Here is a tiny trained network, its code and every weight. The questions are about switching its units off for an input and a target symbol, where a switched-off unit gives its printed mean instead of its output.

import numpy as np


def w(rows, s, z=0):
    codes = np.array(rows[::2]) - 128.0
    scale = np.full(codes.shape[1], s)
    scale[-1] = z or s
    return codes * scale


def norm(h):
    return h / np.sqrt((h * h).mean(-1, keepdims=True) + 1e-5)


def f(y):
    return np.maximum(y, 0)


def softmax(a):
    e = np.exp(a - a.max(-1, keepdims=True))
    return e / e.sum(-1, keepdims=True)


def log_softmax(a):
    a = a - a.max(-1, keepdims=True)
    return a - np.log(np.exp(a).sum(-1, keepdims=True))


def net(x, mask):
    ids = ['ΛΨαβεηξσ'.index(c) for c in x.split()]
    T = len(ids)
    res = E[ids] + P[:T]
    q, k, v = (norm(res) @ M[0].T for M in (Q, K, V))
    z = softmax(np.where(np.tri(T) > 0, q @ k.T / 2**0.5, -1e9)) @ v
    res = res + np.where(mask[0], z, O[0][:, -1]) @ O[0][:, :-1]
    y = f(norm(res) @ A[0][:, :-1].T + A[0][:, -1])
    res = res + np.where(mask[1:9], y, B[0][:, -1]) @ B[0][:, :-1]
    return log_softmax(norm(res)[-1] @ U[:, :-1].T + U[:, -1])


Q, K, V, O, A, B = {}, {}, {}, {}, {}, {}
E = w([
[164,242,195,131,194,112],'Λ',
[76,157,215,93,121,219],'Ψ',
[202,64,164,80,178,168],'α',
[162,102,163,98,4,179],'β',
[194,91,177,86,201,168],'ε',
[134,238,135,133,27,163],'η',
[65,82,224,143,84,82],'ξ',
[35,114,87,85,148,158],'σ',
],0.012)
P = w([
[184,52,117,245,133,207],'0',
[138,93,143,205,115,197],'1',
[121,121,151,170,140,176],'2',
[112,135,159,146,140,168],'3',
[115,140,158,124,135,152],'4',
[118,145,158,107,132,139],'5',
[126,144,156,89,127,126],'6',
[129,148,156,73,124,110],'7',
[139,146,151,52,123,100],'8',
[131,155,147,46,117,89],'9',
],0.012)
Q[0] = w([
[177,120,103,254,102,74],'head 0',
[111,116,59,88,167,127],'head 0',
],0.032)
K[0] = w([
[144,85,79,252,160,174],'head 0',
[213,127,175,96,150,144],'head 0',
],0.029)
V[0] = w([
[176,245,2,80,83,224],'head 0',
[215,224,158,186,151,123],'head 0',
],0.02)
O[0] = w([
[196,133,59,173,115,250,2],'head 0',
[201,107,86,84,145,114,167],'head 0',
],0.014,0.0067)
A[0] = w([
[131,144,58,51,200,97,83],'neuron 0',
[187,120,24,110,73,80,187],'neuron 1',
[141,230,65,147,197,88,3],'neuron 2',
[88,142,84,51,214,187,197],'neuron 3',
[136,172,65,142,201,170,62],'neuron 4',
[90,112,138,112,171,93,62],'neuron 5',
[136,55,107,102,5,124,66],'neuron 6',
[92,132,165,132,156,174,55],'neuron 7',
],0.023,0.004)
B[0] = w([
[91,159,109,19,172,219,250],'neuron 0',
[75,109,82,252,97,56,236],'neuron 1',
[179,82,233,49,56,189,155],'neuron 2',
[191,57,168,153,97,95,254],'neuron 3',
[111,219,154,106,188,104,213],'neuron 4',
[152,165,104,143,44,140,252],'neuron 5',
[150,155,180,47,179,132,171],'neuron 6',
[52,114,105,125,140,179,216],'neuron 7',
],0.027,0.0083)
U = w([
[125,74,57,88,177,69,159],'Λ',
[189,3,179,159,72,146,135],'Ψ',
[209,131,106,90,20,139,49],'α',
[180,137,242,121,227,123,63],'β',
[176,192,124,24,90,196,92],'ε',
[212,189,102,215,94,139,252],'η',
[104,158,160,124,73,2,205],'ξ',
[32,123,134,183,82,209,46],'σ',
],0.0084,0.0027)

Each question gives the input, a string of symbols that net reads in full, and the target symbol t.
The units are the heads (2 rows each of Q, K, V and O) and the neurons (one row each of A and B). Each row of codes is followed by its name. A weight is (code - 128) times the scale printed after its matrix; where a second scale follows, it is the last column's (O, A, B and U).
mask holds one flag per unit, heads first, then neurons. A switched-off unit (its flag False) gives its mean, the last column of its rows in O or B, instead of its output. The means were averaged over made-up inputs and are rounded, as every weight is.
A unit's drop is (log p(t) with every unit on - log p(t) with that unit switched off) / (log p(t) with every unit on - log p(t) with every unit switched off).
The circuit of an input: a set's keep is (log p(t) with only the set's units on - log p(t) with every unit switched off) / (log p(t) with every unit on - log p(t) with every unit switched off). Starting from all 9 units, units are removed one at a time, each time the one whose removal leaves the highest keep (on an exact tie, the one counted first), for as long as the keep stays at least 0.8.
circuit, biggest first: the units of the circuit, biggest drop first
unit that matters most: the unit with the biggest drop
top k neurons: the k neurons with the biggest drops, biggest first
drop when u is switched off: that unit's drop, to one decimal
input ε η ε Λ α Λ η α, target η: circuit, biggest first -> (head 0; neuron 1)
input σ β ε β α Λ α ε σ η, target σ: circuit, biggest first -> (head 0)
input ε η ε ε Ψ ε ε Ψ Ψ, target Ψ: circuit, biggest first -> (neuron 3; head 0)
input Ψ Ψ ε η Ψ, target Ψ: circuit, biggest first -> (neuron 3; neuron 4)
input α Λ η β σ, target β: circuit, biggest first -> (head 0; neuron 4; neuron 3)
input η Λ β, target η: top 2 neurons -> (neuron 1; neuron 4)
input η ε Λ η Λ β Λ β Λ, target β: top 3 neurons -> (neuron 4; neuron 5; neuron 3)
input α σ α Λ β ε, target β: top 2 neurons -> (neuron 4; neuron 5)
input ξ ε ε Λ, target ε: circuit, biggest first -> (neuron 0; head 0)
input Ψ Λ β ξ σ α, target σ: circuit, biggest first -> (head 0; neuron 7)
input Λ ε Ψ ε η ε β Λ, target β: top 3 neurons -> (neuron 4; neuron 5; neuron 2)
input Ψ Λ σ Λ Ψ ε, target Ψ: circuit, biggest first -> (head 0; neuron 3)
input ε ε β ξ ε ξ Ψ, target σ: circuit, biggest first -> (neuron 7; head 0)
input Λ σ ξ, target σ: circuit, biggest first -> (head 0)
input ξ β ε Λ α, target Λ: circuit, biggest first -> (head 0; neuron 1; neuron 0)
input ε ε ξ η ε η ε β, target η: circuit, biggest first -> (head 0; neuron 0)
input ε Λ ε Λ η ξ Λ Λ α, target Λ: circuit, biggest first -> (head 0; neuron 1; neuron 0; neuron 5)
input β Λ β Λ Λ ε β Λ ξ Ψ, target σ: top 3 neurons -> (neuron 7; neuron 2; neuron 6)
input Λ ε β, target β: top 2 neurons -> (neuron 6; neuron 5)
input α Ψ σ, target Ψ: circuit, biggest first -> (neuron 3)
input β Λ ξ ε Λ Λ Λ η σ, target η: top 3 neurons -> (neuron 1; neuron 4; neuron 3)
input Ψ ε Λ β ε σ, target ε: top 2 neurons -> (neuron 0; neuron 1)
input ε σ ε, target σ: drop when neuron 2 is switched off -> 0.0
input β β α σ ε ξ α, target ξ: drop when head 0 is switched off -> 2.7
input β ε η ε ε ε σ, target ε: drop when head 0 is switched off -> 0.3
input σ β Ψ ε Λ σ Λ, target σ: drop when head 0 is switched off -> 1.2
input β σ Λ β ε Λ ε, target Λ: top 4 neurons -> (neuron 1; neuron 0; neuron 5; neuron 3)
input ξ ε η, target ξ: unit that matters most -> head 0
